Below is a small trained network, with its code and all its weights. Each question gives an input and a target symbol and asks what happens when units are switched off, that is, made to give their printed mean instead of their output.

import numpy as np


def w(rows, s, z=0):
    codes = np.array(rows[::2]) - 128.0
    scale = np.full(codes.shape[1], s)
    scale[-1] = z or s
    return codes * scale


def f(y):
    return np.maximum(y, 0)


def softmax(a):
    e = np.exp(a - a.max(-1, keepdims=True))
    return e / e.sum(-1, keepdims=True)


def log_softmax(a):
    a = a - a.max(-1, keepdims=True)
    return a - np.log(np.exp(a).sum(-1, keepdims=True))


def net(x, mask):
    ids = ['ΠΣΦΨεζθλμξ'.index(c) for c in x.split()]
    T = len(ids)
    res = E[ids] + P[:T]
    r = res
    for j in range(3):
        rows = slice(4 * j, 4 * j + 4)
        q, k, v = (r @ M[0][rows].T for M in (Q, K, V))
        z = softmax(np.where(np.tri(T) > 0, q @ k.T / 4**0.5, -1e9)) @ v
        o = O[0][rows]
        res = res + np.where(mask[j], z, o[:, -1]) @ o[:, :-1]
    y = f(res @ A[0][:, :-1].T + A[0][:, -1])
    res = res + np.where(mask[3:15], y, B[0][:, -1]) @ B[0][:, :-1]
    return log_softmax(res[-1] @ U[:, :-1].T + U[:, -1])


Q, K, V, O, A, B = {}, {}, {}, {}, {}, {}
E = w([
[32,31,81,95],'Π',
[183,46,69,161],'Σ',
[73,93,46,38],'Φ',
[122,220,219,77],'Ψ',
[250,16,126,124],'ε',
[174,109,177,126],'ζ',
[81,216,86,157],'θ',
[115,70,26,197],'λ',
[171,166,194,243],'μ',
[201,94,95,239],'ξ',
],0.018)
P = w([
[1,41,180,146],'0',
[128,141,124,108],'1',
[141,143,116,110],'2',
[138,148,112,108],'3',
[139,153,111,108],'4',
[143,156,115,113],'5',
],0.013)
Q[0] = w([
[160,125,83,169],'head 0',
[84,147,72,81],'head 0',
[170,172,114,69],'head 0',
[57,254,177,111],'head 0',
[117,181,182,107],'head 1',
[130,165,199,43],'head 1',
[94,104,86,44],'head 1',
[206,168,42,111],'head 1',
[163,59,101,147],'head 2',
[114,156,178,114],'head 2',
[146,134,124,173],'head 2',
[57,163,152,78],'head 2',
],0.016)
K[0] = w([
[53,128,203,249],'head 0',
[99,147,143,73],'head 0',
[141,161,169,92],'head 0',
[189,204,95,124],'head 0',
[183,173,108,107],'head 1',
[179,163,110,97],'head 1',
[155,84,88,68],'head 1',
[143,83,197,115],'head 1',
[128,56,118,151],'head 2',
[157,167,144,107],'head 2',
[114,154,94,148],'head 2',
[101,198,131,73],'head 2',
],0.019)
V[0] = w([
[138,121,162,163],'head 0',
[62,238,87,150],'head 0',
[113,153,161,247],'head 0',
[143,77,148,75],'head 0',
[125,128,227,151],'head 1',
[193,110,95,189],'head 1',
[221,114,200,80],'head 1',
[141,122,169,60],'head 1',
[108,201,72,79],'head 2',
[220,201,138,152],'head 2',
[128,125,181,102],'head 2',
[122,120,123,180],'head 2',
],0.014)
O[0] = w([
[141,158,81,157,136],'head 0',
[75,80,77,89,26],'head 0',
[79,154,1,213,122],'head 0',
[168,115,140,96,184],'head 0',
[175,189,61,123,150],'head 1',
[83,169,147,228,113],'head 1',
[103,228,111,139,86],'head 1',
[133,192,149,88,123],'head 1',
[218,73,82,118,16],'head 2',
[112,119,86,95,2],'head 2',
[140,188,70,133,113],'head 2',
[68,133,164,97,158],'head 2',
],0.0097,0.014)
A[0] = w([
[80,89,215,140,96],'neuron 0',
[12,33,142,93,98],'neuron 1',
[145,89,35,121,17],'neuron 2',
[114,92,114,199,1],'neuron 3',
[102,116,77,87,140],'neuron 4',
[84,194,123,72,112],'neuron 5',
[116,159,178,183,163],'neuron 6',
[108,135,186,99,145],'neuron 7',
[163,129,85,48,231],'neuron 8',
[110,175,40,172,157],'neuron 9',
[52,143,114,167,192],'neuron 10',
[141,251,176,86,143],'neuron 11',
],0.011,0.0072)
B[0] = w([
[174,144,119,100,252],'neuron 0',
[164,177,71,121,225],'neuron 1',
[135,80,167,37,152],'neuron 2',
[186,140,156,173,182],'neuron 3',
[98,124,119,140,149],'neuron 4',
[186,184,199,134,167],'neuron 5',
[115,183,115,90,251],'neuron 6',
[93,136,57,112,205],'neuron 7',
[63,204,111,206,207],'neuron 8',
[120,82,161,158,215],'neuron 9',
[138,81,160,70,206],'neuron 10',
[94,1,101,110,254],'neuron 11',
],0.0093,0.021)
U = w([
[167,57,240,88,1],'Π',
[144,213,255,117,143],'Σ',
[164,140,131,42,91],'Φ',
[43,200,76,127,193],'Ψ',
[26,67,229,51,209],'ε',
[115,115,81,173,222],'ζ',
[94,55,70,114,92],'θ',
[206,94,109,169,68],'λ',
[124,21,167,119,48],'μ',
[89,87,177,194,124],'ξ',
],0.0064,0.007)

Each question gives the input, a string of symbols that net reads in full, and the target symbol t.
The units are the heads (4 rows each of Q, K, V and O) and the neurons (one row each of A and B). Each row of codes is followed by its name. A weight is (code - 128) times the scale printed after its matrix; where a second scale follows, it is the last column's (O, A, B and U).
mask holds one flag per unit, heads first, then neurons. A switched-off unit (its flag False) gives its mean, the last column of its rows in O or B, instead of its output. The means were averaged over made-up inputs and are rounded, as every weight is.
A unit's drop is (log p(t) with every unit on - log p(t) with that unit switched off) / (log p(t) with every unit on - log p(t) with every unit switched off).
The circuit of an input: a set's keep is (log p(t) with only the set's units on - log p(t) with every unit switched off) / (log p(t) with every unit on - log p(t) with every unit switched off). Starting from the 12 units with the biggest drops (on a tie, the unit counted first), units are removed one at a time, each time the one whose removal leaves the highest keep (on an exact tie, the one counted first), for as long as the keep stays at least 0.8.
units of the circuit, in order: the units of the circuit, biggest drop first
unit that matters most: the unit with the biggest drop
k most important neurons: the k neurons with the biggest drops, biggest first
heads that matter: for each layer, one digit per head in row order, 1 if its drop is at least 0.15 and else 0, layers parted by /
drop when u is switched off: that unit's drop, to one decimal
input Ψ Σ Φ, target Ψ: 2 most important neurons -> neuron 11; neuron 8
input θ ξ Σ, target θ: units of the circuit, in order -> head 0; head 1
input Σ ε ζ Ψ, target Ψ: units of the circuit, in order -> neuron 8; head 2; head 1
input Ψ Ψ λ ζ λ λ, target Ψ: 3 most important neurons -> neuron 8; neuron 11; neuron 10
input λ λ Σ, target λ: most important neuron -> neuron 1
input Φ Σ ε Π, target Φ: units of the circuit, in order -> head 0; neuron 1; head 1; neuron 0
input Φ ε μ ε λ θ, target ε: units of the circuit, in order -> head 0; neuron 10; neuron 9
input θ λ Σ Σ ε ε, target θ: heads that matter -> 100
input Π ζ Σ ε, target Π: units of the circuit, in order -> head 2; head 1
input Σ ξ Φ Φ θ, target θ: units of the circuit, in order -> head 0; head 2
input Φ Π ξ Φ ζ, target ε: 3 most important neurons -> neuron 1; neuron 8; neuron 3
input ε Φ μ Σ ζ, target ε: 3 most important neurons -> neuron 11; neuron 1; neuron 8
input Φ ε λ ξ ξ, target Φ: 2 most important neurons -> neuron 1; neuron 11
input λ Σ ζ ε μ ξ, target λ: unit that matters most -> head 1
input ε Σ ζ Φ θ, target ε: units of the circuit, in order -> head 0; neuron 10
input μ ε ξ ε Φ ε, target μ: 2 most important neurons -> neuron 2; neuron 9
input μ ζ ε ε ζ Σ, target μ: 4 most important neurons -> neuron 2; neuron 9; neuron 10; neuron 8
input Φ Π Σ ε, target Φ: heads that matter -> 110
input μ ζ Φ Σ λ, target μ: 2 most important neurons -> neuron 2; neuron 9
input ξ λ ε ζ Σ, target ξ: most important neuron -> neuron 9
input λ λ λ ξ Φ, target Φ: 3 most important neurons -> neuron 1; neuron 11; neuron 0
input θ Φ ε, target θ: 2 most important neurons -> neuron 2; neuron 1
input Ψ ε ε, target Ψ: drop when neuron 8 is switched off -> 0.8
input Φ Φ ξ ζ λ, target Φ: drop when head 0 is switched off -> 0.5
input Ψ Ψ Σ λ ε Σ, target Ψ: drop when head 1 is switched off -> 0.8
